Below is a small trained network, with its code and all its weights. Each question gives an input and a target symbol and asks what happens when units are switched off, that is, made to give their printed mean instead of their output.

import numpy as np


def w(rows, s, z=0):
    codes = np.array(rows[::2]) - 128.0
    scale = np.full(codes.shape[1], s)
    scale[-1] = z or s
    return codes * scale


def f(y):
    return np.maximum(y, 0)


def softmax(a):
    e = np.exp(a - a.max(-1, keepdims=True))
    return e / e.sum(-1, keepdims=True)


def log_softmax(a):
    a = a - a.max(-1, keepdims=True)
    return a - np.log(np.exp(a).sum(-1, keepdims=True))


def net(x, mask):
    ids = ['ΘΞβγεζμπτφ'.index(c) for c in x.split()]
    T = len(ids)
    res = E[ids] + P[:T]
    r = res
    for j in range(3):
        rows = slice(4 * j, 4 * j + 4)
        q, k, v = (r @ M[0][rows].T for M in (Q, K, V))
        z = softmax(np.where(np.tri(T) > 0, q @ k.T / 4**0.5, -1e9)) @ v
        o = O[0][rows]
        res = res + np.where(mask[j], z, o[:, -1]) @ o[:, :-1]
    y = f(res @ A[0][:, :-1].T + A[0][:, -1])
    res = res + np.where(mask[3:15], y, B[0][:, -1]) @ B[0][:, :-1]
    return log_softmax(res[-1] @ U[:, :-1].T + U[:, -1])


Q, K, V, O, A, B = {}, {}, {}, {}, {}, {}
E = w([
[98,112,149,141],'Θ',
[126,185,81,170],'Ξ',
[63,111,96,102],'β',
[134,203,147,109],'γ',
[255,150,145,47],'ε',
[65,113,135,130],'ζ',
[131,84,68,196],'μ',
[132,90,120,143],'π',
[124,98,107,192],'τ',
[57,105,96,131],'φ',
],0.017)
P = w([
[119,190,254,240],'0',
[164,164,89,207],'1',
[143,138,52,177],'2',
[108,155,61,117],'3',
[93,147,59,89],'4',
[79,131,47,74],'5',
],0.0086)
Q[0] = w([
[110,83,145,149],'H0',
[99,97,75,108],'H0',
[151,138,182,103],'H0',
[76,157,175,45],'H0',
[118,143,117,150],'H1',
[112,191,74,57],'H1',
[96,178,143,104],'H1',
[125,131,164,10],'H1',
[132,61,104,95],'H2',
[149,82,231,92],'H2',
[108,209,93,119],'H2',
[102,88,168,131],'H2',
],0.013)
K[0] = w([
[156,122,103,156],'H0',
[121,126,141,168],'H0',
[157,134,81,93],'H0',
[115,160,10,120],'H0',
[147,161,152,145],'H1',
[164,149,77,137],'H1',
[115,199,86,113],'H1',
[124,96,23,51],'H1',
[156,77,110,125],'H2',
[209,98,224,96],'H2',
[63,196,154,154],'H2',
[110,113,140,106],'H2',
],0.012)
V[0] = w([
[120,146,105,160],'H0',
[31,185,89,140],'H0',
[147,195,121,37],'H0',
[103,68,30,106],'H0',
[206,10,87,132],'H1',
[55,166,108,133],'H1',
[192,112,255,99],'H1',
[159,43,61,168],'H1',
[72,85,17,171],'H2',
[151,104,194,221],'H2',
[179,88,99,155],'H2',
[43,139,126,165],'H2',
],0.0086)
O[0] = w([
[174,152,113,187,130],'H0',
[112,177,92,232,42],'H0',
[80,111,27,57,202],'H0',
[93,67,67,202,3],'H0',
[215,39,169,156,137],'H1',
[100,142,87,143,39],'H1',
[123,115,201,82,249],'H1',
[255,77,107,190,79],'H1',
[161,146,232,114,84],'H2',
[74,172,89,148,156],'H2',
[88,75,150,65,155],'H2',
[99,161,234,195,82],'H2',
],0.0059,0.0057)
A[0] = w([
[188,126,203,149,103],'N0',
[188,161,163,100,153],'N1',
[173,134,132,55,159],'N2',
[144,62,158,217,146],'N3',
[120,22,108,82,3],'N4',
[79,58,110,140,202],'N5',
[211,207,177,150,94],'N6',
[67,202,110,123,199],'N7',
[92,180,90,74,111],'N8',
[199,209,149,134,177],'N9',
[93,12,137,67,107],'N10',
[130,141,207,114,181],'N11',
],0.011,0.0054)
B[0] = w([
[156,82,133,108,147],'N0',
[140,211,138,159,202],'N1',
[107,167,134,177,254],'N2',
[164,34,85,227,148],'N3',
[100,95,67,172,178],'N4',
[148,146,254,118,135],'N5',
[100,114,244,39,167],'N6',
[120,98,42,111,189],'N7',
[155,105,79,125,195],'N8',
[198,209,205,145,195],'N9',
[86,72,107,168,193],'N10',
[66,52,201,80,169],'N11',
],0.0091,0.016)
U = w([
[172,236,221,50,212],'Θ',
[194,212,100,173,220],'Ξ',
[154,101,68,151,176],'β',
[87,24,57,66,48],'γ',
[109,12,165,49,232],'ε',
[80,177,175,149,48],'ζ',
[179,96,168,175,84],'μ',
[188,94,189,71,74],'π',
[160,135,209,130,92],'τ',
[71,195,161,255,2],'φ',
],0.0092,0.0042)

Each question gives the input, a string of symbols that net reads in full, and the target symbol t.
The units are the heads (4 rows each of Q, K, V and O) and the neurons (one row each of A and B). Each row of codes is followed by its name. A weight is (code - 128) times the scale printed after its matrix; where a second scale follows, it is the last column's (O, A, B and U).
mask holds one flag per unit, heads first, then neurons. A switched-off unit (its flag False) gives its mean, the last column of its rows in O or B, instead of its output. The means were averaged over made-up inputs and are rounded, as every weight is.
A unit's drop is (log p(t) with every unit on - log p(t) with that unit switched off) / (log p(t) with every unit on - log p(t) with every unit switched off).
The circuit of an input: a set's keep is (log p(t) with only the set's units on - log p(t) with every unit switched off) / (log p(t) with every unit on - log p(t) with every unit switched off). Starting from the 12 units with the biggest drops (on a tie, the unit counted first), units are removed one at a time, each time the one whose removal leaves the highest keep (on an exact tie, the one counted first), for as long as the keep stays at least 0.8.
circuit, biggest first: the units of the circuit, biggest drop first
unit that matters most: the unit with the biggest drop
top k neurons: the k neurons with the biggest drops, biggest first
which heads matter: for each layer, one digit per head in row order, 1 if its drop is at least 0.15 and else 0, layers parted by /
input γ γ φ, target γ: unit that matters most : H1
input φ Θ ε ε, target Ξ: circuit, biggest first : (H0, H2, N6, N11)
input ε ε ε Ξ ε, target γ: circuit, biggest first : (H2, H0)
input ε Θ γ μ, target ε: circuit, biggest first : (H2, N9, H1, H0)
input γ ε ζ, target γ: circuit, biggest first : (H1, N7)
input ε μ Θ, target ε: top 4 neurons : (N9, N11, N2, N1)
input γ γ ε Θ, target γ: which heads matter : 010
input ε ε β, target ε: circuit, biggest first : (H2, N9, N11, H1)
input ε γ ε ε γ, target Ξ: circuit, biggest first : (H0, N6, N11)
input τ ε τ, target τ: circuit, biggest first : (H0, H2, N6, N2)
input γ μ π, target γ: circuit, biggest first : (H1, N9)
input φ μ ε π, target μ: top 2 neurons : (N3, N2)
input γ ε ε ε ε, target γ: circuit, biggest first : (H0, H2)
input ε μ γ, target Θ: unit that matters most : H2
input φ ε φ ε Ξ μ, target φ: which heads matter : 111
input ε Ξ γ γ ζ, target γ: top 4 neurons : (N9, N7, N2, N1)
input Ξ Θ ζ Ξ γ γ, target Ξ: circuit, biggest first : (H1, N11)
input ε ζ ζ, target ε: circuit, biggest first : (N2, N1)
input ε ε τ ε ε μ, target ε: which heads matter : 001
input γ ε γ γ γ, target γ: top 3 neurons : (N7, N1, N2)
input ε μ τ ζ, target μ: unit that matters most : H0
input γ γ ε π, target γ: top 2 neurons : (N9, N1)
input γ ε ε ε μ, target γ: top 2 neurons : (N7, N9)
input γ ε ε μ ζ τ, target γ: top 2 neurons : (N7, N9)
input μ ζ ε Ξ τ, target μ: top 2 neurons : (N3, N2)
